Below are the code and all the weights of a small trained network. Each question names an input and a class and asks about switching units off, where a switched-off unit gives its printed mean instead of its output.

import numpy as np


def w(rows, s, z=0):
    codes = np.array(rows[::2]) - 128.0
    scale = np.full(codes.shape[1], s)
    scale[-1] = z or s
    return codes * scale


def f(y):
    return np.maximum(y, 0)


def log_softmax(a):
    a = a - a.max(-1, keepdims=True)
    return a - np.log(np.exp(a).sum(-1, keepdims=True))


def net(x, mask):
    res = np.array(x, float).reshape(1, 5) / 4 @ E
    y = f(res @ A[0][:, :-1].T + A[0][:, -1])
    res = res + np.where(mask, y, B[0][:, -1]) @ B[0][:, :-1]
    return log_softmax(res[-1] @ U[:, :-1].T + U[:, -1])


A, B = {}, {}
E = w([
[65,96,90,144,192,89,88,171,213,202,62,253],'x0',
[149,161,204,168,233,100,201,75,196,186,134,88],'x1',
[174,87,84,1,222,13,139,189,110,112,141,74],'x2',
[93,177,160,152,130,118,152,249,197,21,201,141],'x3',
[118,46,83,157,194,142,77,23,171,48,241,137],'x4',
],0.0076)
A[0] = w([
[154,200,158,115,92,110,199,199,101,172,45,131,5],'neuron 0',
[105,86,59,99,74,155,63,173,78,93,106,191,70],'neuron 1',
[176,57,99,107,130,140,94,21,70,213,47,122,109],'neuron 2',
[121,54,72,150,173,146,86,40,170,66,227,128,54],'neuron 3',
[76,72,93,146,194,113,93,181,225,197,82,230,47],'neuron 4',
[130,57,104,146,183,134,95,53,173,75,197,149,61],'neuron 5',
[101,180,145,154,106,114,150,221,206,63,177,144,68],'neuron 6',
[77,170,153,135,143,119,141,188,169,55,173,135,86],'neuron 7',
[198,85,83,14,217,3,142,184,104,116,143,70,96],'neuron 8',
[154,157,196,169,199,117,182,102,198,184,140,83,88],'neuron 9',
[143,158,188,165,219,98,206,80,186,174,123,116,95],'neuron 10',
[98,185,175,212,89,201,119,79,129,137,125,161,42],'neuron 11',
[216,163,167,106,78,177,185,91,56,66,202,8,67],'neuron 12',
],0.0068,0.0028)
B[0] = w([
[145,134,179,46,61,142,176,176,177,181,74,130,206],'neuron 0',
[151,69,74,123,66,123,124,175,63,73,193,105,189],'neuron 1',
[126,220,88,75,181,84,212,41,145,71,178,68,227],'neuron 2',
[150,138,186,48,85,129,181,198,156,198,54,113,223],'neuron 3',
[27,88,198,183,189,56,85,130,72,154,144,88,243],'neuron 4',
[164,122,192,65,73,154,200,188,122,207,40,124,209],'neuron 5',
[128,212,95,80,161,78,171,36,133,111,134,97,197],'neuron 6',
[135,214,87,82,157,89,162,35,161,114,134,90,184],'neuron 7',
[163,149,162,185,109,213,21,45,193,128,118,255,255],'neuron 8',
[131,86,77,109,38,159,113,187,61,57,193,141,210],'neuron 9',
[153,39,50,95,37,142,97,172,65,48,182,103,219],'neuron 10',
[169,157,155,177,113,181,64,68,185,102,125,199,202],'neuron 11',
[42,71,195,220,194,49,87,154,69,198,127,123,224],'neuron 12',
],0.007,0.011)
U = w([
[160,135,177,62,95,149,189,201,154,184,36,124,116],'0',
[58,95,179,192,183,59,99,146,89,161,139,112,119],'1',
[170,148,145,168,120,221,62,71,185,111,127,212,120],'2',
[137,192,69,79,164,87,192,53,141,98,156,85,125],'3',
[151,73,42,111,73,157,114,201,78,62,188,117,129],'4',
[156,135,88,155,155,166,142,169,144,124,114,107,214],'5',
[192,117,10,216,247,198,185,224,183,143,93,95,8],'6',
],0.014,0.015)

Each question gives the input, the list of numbers given to net, and the class t.
The units are the neurons (one row each of A and B). Each row of codes is followed by its name. A weight is (code - 128) times the scale printed after its matrix; where a second scale follows, it is the last column's (A, B and U).
mask holds one flag per neuron, in row order. A switched-off neuron (its flag False) gives its mean, the last column of its row in B, instead of its output. The means were averaged over made-up inputs and are rounded, as every weight is.
A unit's drop is (log p(t) with every unit on - log p(t) with that unit switched off) / (log p(t) with every unit on - log p(t) with every unit switched off).
The circuit of an input: a set's keep is (log p(t) with only the set's units on - log p(t) with every unit switched off) / (log p(t) with every unit on - log p(t) with every unit switched off). Starting from the 12 units with the biggest drops (on a tie, the unit counted first), units are removed one at a time, each time the one whose removal leaves the highest keep (on an exact tie, the one counted first), for as long as the keep stays at least 0.8.
units of the circuit, in order: the units of the circuit, biggest drop first
top k neurons: the k neurons with the biggest drops, biggest first
drop of u: that unit's drop, to one decimal
input [-8,-1,-4,4,7], class 1: top neuron -> (neuron 12)
input [-7,-4,8,5,5], class 2: top 2 neurons -> (neuron 8; neuron 4)
input [4,5,-8,3,-6], class 2: top 3 neurons -> (neuron 11; neuron 3; neuron 5)
input [1,-4,2,-4,4], class 0: units of the circuit, in order -> (neuron 3; neuron 5)
input [-1,-3,-6,8,-1], class 3: top 2 neurons -> (neuron 6; neuron 8)
input [4,-8,2,2,-5], class 4: top 2 neurons -> (neuron 1; neuron 3)
input [0,1,5,-6,-4], class 3: top 2 neurons -> (neuron 2; neuron 11)
input [-3,4,-1,0,-3], class 4: top 4 neurons -> (neuron 4; neuron 3; neuron 5; neuron 9)
input [6,6,-2,4,6], class 0: top 3 neurons -> (neuron 5; neuron 3; neuron 12)
input [-7,7,2,2,3], class 1: top 2 neurons -> (neuron 12; neuron 1)
input [-5,6,6,6,-3], class 2: top 3 neurons -> (neuron 8; neuron 2; neuron 4)
input [-6,6,5,-7,8], class 0: top 2 neurons -> (neuron 3; neuron 5)
input [7,8,3,-6,-6], class 4: units of the circuit, in order -> (neuron 10; neuron 9)
input [-5,-7,5,-7,4], class 3: units of the circuit, in order -> (neuron 2)
input [-3,1,2,-2,5], class 0: drop of neuron 4 -> 0.1
input [4,4,1,-4,6], class 0: drop of neuron 3 -> 0.3
input [-3,-6,8,-2,2], class 2: drop of neuron 8 -> 1.0
